Below are the code and all the weights of a small trained network. Each question names an input and a class and asks about switching units off, where a switched-off unit gives its printed mean instead of its output.

import numpy as np


def w(rows, s, z=0):
    codes = np.array(rows[::2]) - 128.0
    scale = np.full(codes.shape[1], s)
    scale[-1] = z or s
    return codes * scale


def f(y):
    return y / 2 * (1 + np.tanh(0.7978845608 * (y + 0.044715 * y**3)))


def log_softmax(a):
    a = a - a.max(-1, keepdims=True)
    return a - np.log(np.exp(a).sum(-1, keepdims=True))


def net(x, mask):
    res = np.array(x, float).reshape(1, 2) / 4 @ E
    y = f(res @ A[0][:, :-1].T + A[0][:, -1])
    res = res + np.where(mask, y, B[0][:, -1]) @ B[0][:, :-1]
    return log_softmax(res[-1] @ U[:, :-1].T + U[:, -1])


A, B = {}, {}
E = w([
[173,75,146,211,193,167,83,249,143,103],'x0',
[60,82,206,89,150,201,57,173,138,108],'x1',
],0.02)
A[0] = w([
[139,149,92,136,47,70,177,64,120,222,187],'N1',
[91,129,159,88,86,118,124,100,119,127,126],'N2',
[146,154,68,114,121,108,142,137,126,151,103],'N3',
[222,135,98,165,166,92,173,151,125,117,207],'N4',
[156,183,79,111,125,104,163,78,86,205,136],'N5',
[64,121,168,109,120,194,131,123,149,161,160],'N6',
[159,172,56,136,135,63,247,92,105,150,144],'N7',
[198,139,132,166,138,89,158,152,153,174,184],'N8',
[92,117,133,83,95,146,133,120,123,133,114],'N9',
[132,112,181,112,181,157,99,140,143,97,224],'N10',
[155,98,125,136,176,137,101,199,141,43,255],'N11',
],0.015,0.0049)
B[0] = w([
[96,138,139,217,178,118,170,79,113,217,245],'N1',
[110,82,183,168,221,187,204,154,162,161,167],'N2',
[105,156,114,106,147,102,83,108,159,130,170],'N3',
[128,143,118,241,147,153,189,144,191,108,212],'N4',
[65,136,146,133,154,121,128,10,112,199,219],'N5',
[149,56,247,135,116,154,122,221,140,131,177],'N6',
[23,255,24,175,101,13,27,40,71,129,254],'N7',
[154,165,128,231,125,148,200,102,186,116,189],'N8',
[163,80,178,145,222,211,180,146,208,106,155],'N9',
[70,115,98,120,115,52,90,165,78,141,200],'N10',
[132,117,139,138,89,113,133,188,138,83,236],'N11',
],0.011,0.037)
U = w([
[123,127,95,170,86,55,85,160,160,89,254],'0',
[204,121,117,81,142,123,111,102,102,122,39],'1',
[86,150,142,161,184,98,165,57,150,245,124],'2',
[141,118,96,133,148,154,42,90,104,109,45],'3',
[113,59,183,88,90,83,2,186,37,132,134],'4',
[188,188,158,104,110,102,34,118,155,159,47],'5',
[194,76,196,165,188,242,228,175,205,129,143],'6',
],0.0091,0.0049)

Each question gives the input, the list of numbers given to net, and the class t.
The units are the neurons (one row each of A and B). Each row of codes is followed by its name. A weight is (code - 128) times the scale printed after its matrix; where a second scale follows, it is the last column's (A, B and U).
mask holds one flag per neuron, in row order. A switched-off neuron (its flag False) gives its mean, the last column of its row in B, instead of its output. The means were averaged over made-up inputs and are rounded, as every weight is.
A unit's drop is (log p(t) with every unit on - log p(t) with that unit switched off) / (log p(t) with every unit on - log p(t) with every unit switched off).
The circuit of an input: a set's keep is (log p(t) with only the set's units on - log p(t) with every unit switched off) / (log p(t) with every unit on - log p(t) with every unit switched off). Starting from all 11 units, units are removed one at a time, each time the one whose removal leaves the highest keep (on an exact tie, the one counted first), for as long as the keep stays at least 0.8.
units of the circuit, in order: the units of the circuit, biggest drop first
unit that matters most: the unit with the biggest drop
top k neurons: the k neurons with the biggest drops, biggest first
drop when u is switched off: that unit's drop, to one decimal
input [-6,3], class 6: top 2 neurons : (N7, N9)
input [2,1], class 4: units of the circuit, in order : (N4, N8, N1)
input [0,5], class 4: units of the circuit, in order : (N4, N1)
input [6,-7], class 0: top 2 neurons : (N1, N5)
input [8,1], class 0: unit that matters most : N10
input [0,3], class 4: top 3 neurons : (N4, N8, N1)
input [1,0], class 0: top 2 neurons : (N1, N2)
input [8,0], class 0: top 2 neurons : (N10, N2)
input [4,-4], class 0: top 2 neurons : (N1, N5)
input [4,-3], class 6: top 2 neurons : (N7, N10)
input [6,-3], class 6: drop when N7 is switched off : 0.7
input [8,2], class 0: drop when N10 is switched off : 0.2
input [3,2], class 4: drop when N9 is switched off : 0.0
input [6,-1], class 6: drop when N7 is switched off : 1.2
input [7,-3], class 6: unit that matters most : N7
